Below is a small trained network, with its code and all its weights. Each question gives an input and a class and asks what happens when units are switched off, that is, made to give their printed mean instead of their output.

import numpy as np


def w(rows, s, z=0):
    codes = np.array(rows[::2]) - 128.0
    scale = np.full(codes.shape[1], s)
    scale[-1] = z or s
    return codes * scale


def f(y):
    return y / 2 * (1 + np.tanh(0.7978845608 * (y + 0.044715 * y**3)))


def log_softmax(a):
    a = a - a.max(-1, keepdims=True)
    return a - np.log(np.exp(a).sum(-1, keepdims=True))


def net(x, mask):
    res = np.array(x, float).reshape(1, 5) / 4 @ E
    y = f(res @ A[0][:, :-1].T + A[0][:, -1])
    res = res + np.where(mask, y, B[0][:, -1]) @ B[0][:, :-1]
    return log_softmax(res[-1] @ U[:, :-1].T + U[:, -1])


A, B = {}, {}
E = w([
[144,134,156,157,102,92,73,209,35,141],'x0',
[51,173,150,129,155,123,85,68,123,159],'x1',
[165,37,144,147,66,92,109,76,111,143],'x2',
[185,96,153,38,162,169,55,142,115,92],'x3',
[145,160,246,70,125,98,159,143,104,157],'x4',
],0.012)
A[0] = w([
[128,138,130,152,103,97,102,83,95,193,247],'n1',
[154,63,89,120,134,144,74,92,133,104,93],'n2',
[180,84,144,143,152,112,155,175,115,169,67],'n3',
[120,147,179,84,169,137,103,130,158,112,63],'n4',
[90,92,117,111,127,129,202,121,180,124,218],'n5',
[109,163,118,118,118,95,200,124,164,180,5],'n6',
[169,89,115,82,140,147,45,116,113,64,126],'n7',
[68,161,100,157,149,173,91,175,139,93,17],'n8',
[136,120,131,112,98,161,76,148,111,125,176],'n9',
[125,141,126,55,146,162,95,117,149,64,104],'n10',
[230,114,90,156,123,135,200,119,149,107,195],'n11',
[194,121,141,121,112,110,150,254,95,66,247],'n12',
[158,46,89,178,69,171,158,142,164,113,200],'n13',
[116,177,73,178,155,133,128,164,140,113,178],'n14',
],0.01,0.0027)
B[0] = w([
[87,111,164,93,132,129,124,163,146,238,194],'n1',
[172,124,17,103,146,91,164,111,99,148,195],'n2',
[153,106,123,193,58,116,109,152,72,119,169],'n3',
[161,135,67,114,111,130,97,147,159,113,170],'n4',
[83,113,159,122,163,94,42,94,172,133,190],'n5',
[151,120,108,91,144,174,122,103,159,137,174],'n6',
[154,165,112,58,149,165,171,95,152,81,216],'n7',
[135,23,150,202,157,108,101,114,155,79,167],'n8',
[107,160,148,108,179,144,151,105,172,167,173],'n9',
[158,153,99,125,138,172,177,152,147,118,182],'n10',
[109,150,123,152,54,77,98,206,150,204,201],'n11',
[138,232,136,81,65,84,86,187,117,162,253],'n12',
[115,187,118,111,99,101,94,119,138,187,225],'n13',
[109,84,255,227,135,109,136,109,222,134,182],'n14',
],0.0083,0.013)
U = w([
[83,44,178,217,209,145,119,82,196,132,122],'0',
[219,155,46,101,147,175,151,98,163,122,135],'1',
[164,47,53,230,130,179,187,127,143,27,2],'2',
[100,141,146,179,17,2,115,249,133,234,185],'3',
],0.008,0.0037)

Each question gives the input, the list of numbers given to net, and the class t.
The units are the neurons (one row each of A and B). Each row of codes is followed by its name. A weight is (code - 128) times the scale printed after its matrix; where a second scale follows, it is the last column's (A, B and U).
mask holds one flag per neuron, in row order. A switched-off neuron (its flag False) gives its mean, the last column of its row in B, instead of its output. The means were averaged over made-up inputs and are rounded, as every weight is.
A unit's drop is (log p(t) with every unit on - log p(t) with that unit switched off) / (log p(t) with every unit on - log p(t) with every unit switched off).
The circuit of an input: a set's keep is (log p(t) with only the set's units on - log p(t) with every unit switched off) / (log p(t) with every unit on - log p(t) with every unit switched off). Starting from the 12 units with the biggest drops (on a tie, the unit counted first), units are removed one at a time, each time the one whose removal leaves the highest keep (on an exact tie, the one counted first), for as long as the keep stays at least 0.8.
circuit, biggest first: the units of the circuit, biggest drop first
most important unit: the unit with the biggest drop
top k neurons: the k neurons with the biggest drops, biggest first
drop of u: that unit's drop, to one decimal
input [6,8,4,4,-7], class 1: top 2 neurons => n2; n7
input [4,-2,-2,4,-6], class 1: most important unit => n7
input [-8,5,-1,0,7], class 0: top 4 neurons => n12; n5; n7; n2
input [2,3,-3,6,-7], class 2: circuit, biggest first => n8; n12; n1
input [6,2,-8,1,-4], class 0: circuit, biggest first => n8; n14
input [-7,-5,-4,-5,-5], class 0: top 3 neurons => n12; n14; n5
input [5,8,-5,6,-1], class 0: top 3 neurons => n8; n12; n2
input [-2,4,7,-3,2], class 0: top 4 neurons => n12; n11; n13; n3
input [8,5,2,8,0], class 1: drop of n7 => 0.3
input [0,-2,-6,2,-7], class 0: drop of n8 => 0.1
input [-7,-1,-8,2,-4], class 0: drop of n2 => 0.0
